Below are the code and all the weights of a small trained network. Each question names an input and a class and asks about switching units off, where a switched-off unit gives its printed mean instead of its output.

import numpy as np


def w(rows, s, z=0):
    codes = np.array(rows[::2]) - 128.0
    scale = np.full(codes.shape[1], s)
    scale[-1] = z or s
    return codes * scale


def norm(h):
    return h / np.sqrt((h * h).mean(-1, keepdims=True) + 1e-5)


def f(y):
    return y / 2 * (1 + np.tanh(0.7978845608 * (y + 0.044715 * y**3)))


def log_softmax(a):
    a = a - a.max(-1, keepdims=True)
    return a - np.log(np.exp(a).sum(-1, keepdims=True))


def net(x, mask):
    res = np.array(x, float).reshape(1, 5) / 4 @ E
    u = 0
    for l in range(4):
        y = f(norm(res) @ A[l][:, :-1].T + A[l][:, -1])
        res = res + np.where(mask[u : u + 8], y, B[l][:, -1]) @ B[l][:, :-1]
        u += 8
    return log_softmax(norm(res)[-1] @ U[:, :-1].T + U[:, -1])


A, B = {}, {}
E = w([
[146,88,115,101,122,133,167,153,111,134,138,137],'x0',
[85,40,208,102,81,98,92,69,128,44,157,153],'x1',
[156,152,179,69,146,131,119,156,108,110,148,25],'x2',
[150,141,92,124,123,132,111,128,137,141,237,140],'x3',
[69,120,112,97,106,191,140,179,249,108,124,101],'x4',
],0.011)
A[0] = w([
[88,104,108,128,100,123,167,152,235,103,141,89,12],'0.n1',
[120,103,154,95,173,111,61,155,181,179,183,157,89],'0.n2',
[74,84,89,131,130,112,137,106,200,180,119,218,47],'0.n3',
[108,123,174,56,119,104,132,126,149,181,158,9,87],'0.n4',
[105,107,158,81,81,104,142,159,148,135,2,125,2],'0.n5',
[181,8,106,54,119,124,246,170,128,145,140,140,52],'0.n6',
[125,166,96,108,67,109,129,137,156,129,248,137,36],'0.n7',
[106,232,161,154,116,107,29,62,213,125,113,114,36],'0.n8',
],0.0096,0.0041)
B[0] = w([
[137,116,152,52,156,127,87,147,144,171,116,170,234],'0.n1',
[125,88,118,146,132,143,124,116,143,124,158,117,166],'0.n2',
[184,143,138,145,97,140,119,178,143,37,115,146,227],'0.n3',
[171,141,112,150,99,135,123,160,143,33,102,194,255],'0.n4',
[135,81,103,152,207,164,157,90,124,128,130,116,233],'0.n5',
[2,171,121,167,146,130,53,153,81,123,128,119,206],'0.n6',
[138,106,108,167,214,164,158,83,128,126,139,120,218],'0.n7',
[26,148,116,151,139,143,69,157,77,139,122,124,215],'0.n8',
],0.017,0.0053)
A[1] = w([
[138,178,95,124,144,157,157,177,184,168,104,110,39],'1.n1',
[125,149,82,134,91,126,182,143,161,191,117,79,30],'1.n2',
[72,64,168,116,99,141,107,93,192,74,148,119,89],'1.n3',
[67,105,138,72,90,140,156,142,248,162,136,95,39],'1.n4',
[98,117,96,143,44,123,165,93,185,161,120,189,75],'1.n5',
[108,58,184,108,84,132,128,95,152,130,156,115,92],'1.n6',
[135,124,130,89,87,62,136,92,115,188,132,134,13],'1.n7',
[100,80,155,144,147,134,187,83,165,153,30,69,3],'1.n8',
],0.014,0.0027)
B[1] = w([
[83,155,68,106,63,2,208,105,114,151,141,80,204],'1.n1',
[87,180,90,92,105,54,204,119,133,112,154,94,143],'1.n2',
[136,248,8,132,91,30,242,142,123,198,112,50,253],'1.n3',
[212,136,147,42,200,158,55,169,156,215,115,221,157],'1.n4',
[125,75,130,165,87,158,94,176,155,71,130,153,133],'1.n5',
[112,182,37,121,107,58,210,144,108,161,143,74,161],'1.n6',
[207,162,181,107,150,127,115,122,107,130,141,165,137],'1.n7',
[134,38,157,188,206,158,185,46,105,92,117,96,189],'1.n8',
],0.0088,0.0079)
A[2] = w([
[128,82,137,158,144,179,144,81,176,163,228,77,5],'2.n1',
[86,117,147,85,54,61,161,99,138,160,150,95,75],'2.n2',
[152,142,186,72,119,162,123,166,133,90,156,5,80],'2.n3',
[171,147,145,147,78,151,135,143,139,70,114,158,49],'2.n4',
[28,131,154,152,95,160,101,168,81,167,153,97,26],'2.n5',
[168,122,184,100,109,86,103,72,53,183,128,159,31],'2.n6',
[103,198,183,177,115,133,55,72,195,147,113,81,68],'2.n7',
[125,163,157,139,75,134,171,100,140,170,148,97,94],'2.n8',
],0.017,0.0022)
B[2] = w([
[135,124,156,128,185,139,208,10,135,94,222,154,197],'2.n1',
[172,199,85,147,139,112,167,148,113,213,115,74,215],'2.n2',
[139,102,177,207,45,137,123,161,141,26,148,219,155],'2.n3',
[158,133,163,147,45,109,186,169,121,134,132,181,242],'2.n4',
[51,159,109,123,151,79,19,117,73,179,94,100,253],'2.n5',
[123,71,157,8,142,152,84,159,157,191,128,147,236],'2.n6',
[69,126,123,138,172,127,95,194,42,122,147,151,159],'2.n7',
[75,97,136,75,70,69,151,127,144,120,114,105,164],'2.n8',
],0.012,0.0059)
A[3] = w([
[156,99,137,136,199,156,117,100,149,106,123,152,84],'3.n1',
[164,120,160,72,133,153,77,126,176,165,124,134,45],'3.n2',
[115,124,182,110,126,118,145,110,115,117,52,104,83],'3.n3',
[123,64,165,142,164,186,135,101,131,114,42,64,70],'3.n4',
[106,106,176,29,133,196,97,168,244,168,125,107,86],'3.n5',
[147,139,95,109,125,180,107,80,172,144,250,93,48],'3.n6',
[187,166,194,105,131,148,108,173,148,29,133,46,42],'3.n7',
[152,98,100,204,85,132,98,103,181,142,94,209,2],'3.n8',
],0.016,0.0029)
B[3] = w([
[172,148,96,182,128,80,193,81,96,210,124,156,217],'3.n1',
[151,97,80,85,138,208,89,173,217,150,121,64,200],'3.n2',
[176,163,94,159,201,187,99,135,185,88,198,156,187],'3.n3',
[105,147,172,164,167,134,145,8,166,88,200,137,230],'3.n4',
[220,22,201,50,108,135,68,99,46,199,167,89,255],'3.n5',
[119,91,212,172,180,167,143,51,164,64,49,113,210],'3.n6',
[73,81,136,169,40,150,139,138,194,130,105,209,193],'3.n7',
[102,109,199,113,69,161,105,159,165,48,122,133,213],'3.n8',
],0.012,0.0063)
U = w([
[154,101,160,134,25,140,155,196,163,36,124,210,192],'0',
[139,92,143,154,218,152,189,20,159,87,157,134,107],'1',
[186,50,151,3,134,146,78,152,124,190,144,117,225],'2',
[120,193,60,93,101,46,206,144,116,147,127,50,5],'3',
[16,136,128,130,155,140,33,157,67,107,127,129,161],'4',
],0.011,0.0013)

Each question gives the input, the list of numbers given to net, and the class t.
The units are the neurons (one row each of A and B). Each row of codes is followed by its name. A weight is (code - 128) times the scale printed after its matrix; where a second scale follows, it is the last column's (A, B and U).
mask holds one flag per neuron, layer by layer. A switched-off neuron (its flag False) gives its mean, the last column of its row in B, instead of its output. The means were averaged over made-up inputs and are rounded, as every weight is.
A unit's drop is (log p(t) with every unit on - log p(t) with that unit switched off) / (log p(t) with every unit on - log p(t) with every unit switched off).
The circuit of an input: a set's keep is (log p(t) with only the set's units on - log p(t) with every unit switched off) / (log p(t) with every unit on - log p(t) with every unit switched off). Starting from the 12 units with the biggest drops (on a tie, the unit counted first), units are removed one at a time, each time the one whose removal leaves the highest keep (on an exact tie, the one counted first), for as long as the keep stays at least 0.8.
units of the circuit, in order: the units of the circuit, biggest drop first
most important unit: the unit with the biggest drop
k most important neurons: the k neurons with the biggest drops, biggest first
top k neurons in layer l: the k neurons of layer l with the biggest drops, biggest first
input [1,-4,1,-4,4], class 1: units of the circuit, in order	0.n5
input [2,-5,-1,-5,4], class 1: 3 most important neurons	0.n5, 1.n8, 1.n3
input [5,6,-3,-5,-3], class 3: 2 most important neurons	1.n3, 0.n7
input [-5,-2,-4,0,0], class 4: 2 most important neurons	0.n8, 0.n4
input [1,-5,-4,2,-5], class 2: 3 most important neurons	0.n4, 1.n3, 2.n6
input [-5,-7,0,-7,-1], class 1: 4 most important neurons	1.n8, 0.n5, 1.n3, 3.n4
input [-8,3,8,7,1], class 0: 2 most important neurons	0.n4, 0.n6
input [0,2,-1,-6,7], class 2: 4 most important neurons	0.n1, 1.n4, 3.n5, 0.n7
input [8,7,7,-2,-4], class 4: 4 most important neurons	0.n6, 0.n3, 2.n5, 1.n1
input [0,-6,0,6,-2], class 1: 4 most important neurons	0.n7, 1.n3, 2.n1, 3.n6
input [5,-6,-2,-6,2], class 1: 2 most important neurons	0.n5, 1.n8
input [7,-2,-1,-3,-8], class 2: 2 most important neurons	2.n6, 0.n8
input [6,-7,-7,3,2], class 0: top 2 neurons in layer 0	0.n3, 0.n8
input [-7,4,-3,4,4], class 4: most important unit	0.n8
input [6,-3,-4,0,-6], class 2: top 4 neurons in layer 0	0.n4, 0.n8, 0.n7, 0.n5
input [-7,-2,-3,0,-6], class 4: top 2 neurons in layer 2	2.n7, 2.n5
input [-7,-3,-4,6,7], class 2: top 3 neurons in layer 0	0.n1, 0.n6, 0.n5
input [7,7,-5,-5,8], class 2: top 2 neurons in layer 1	1.n4, 1.n1
input [-4,3,-3,-1,2], class 4: top 2 neurons in layer 0	0.n8, 0.n4
input [-3,4,7,4,1], class 0: units of the circuit, in order	0.n4
input [8,4,3,-5,7], class 4: top 2 neurons in layer 1	1.n3, 1.n7
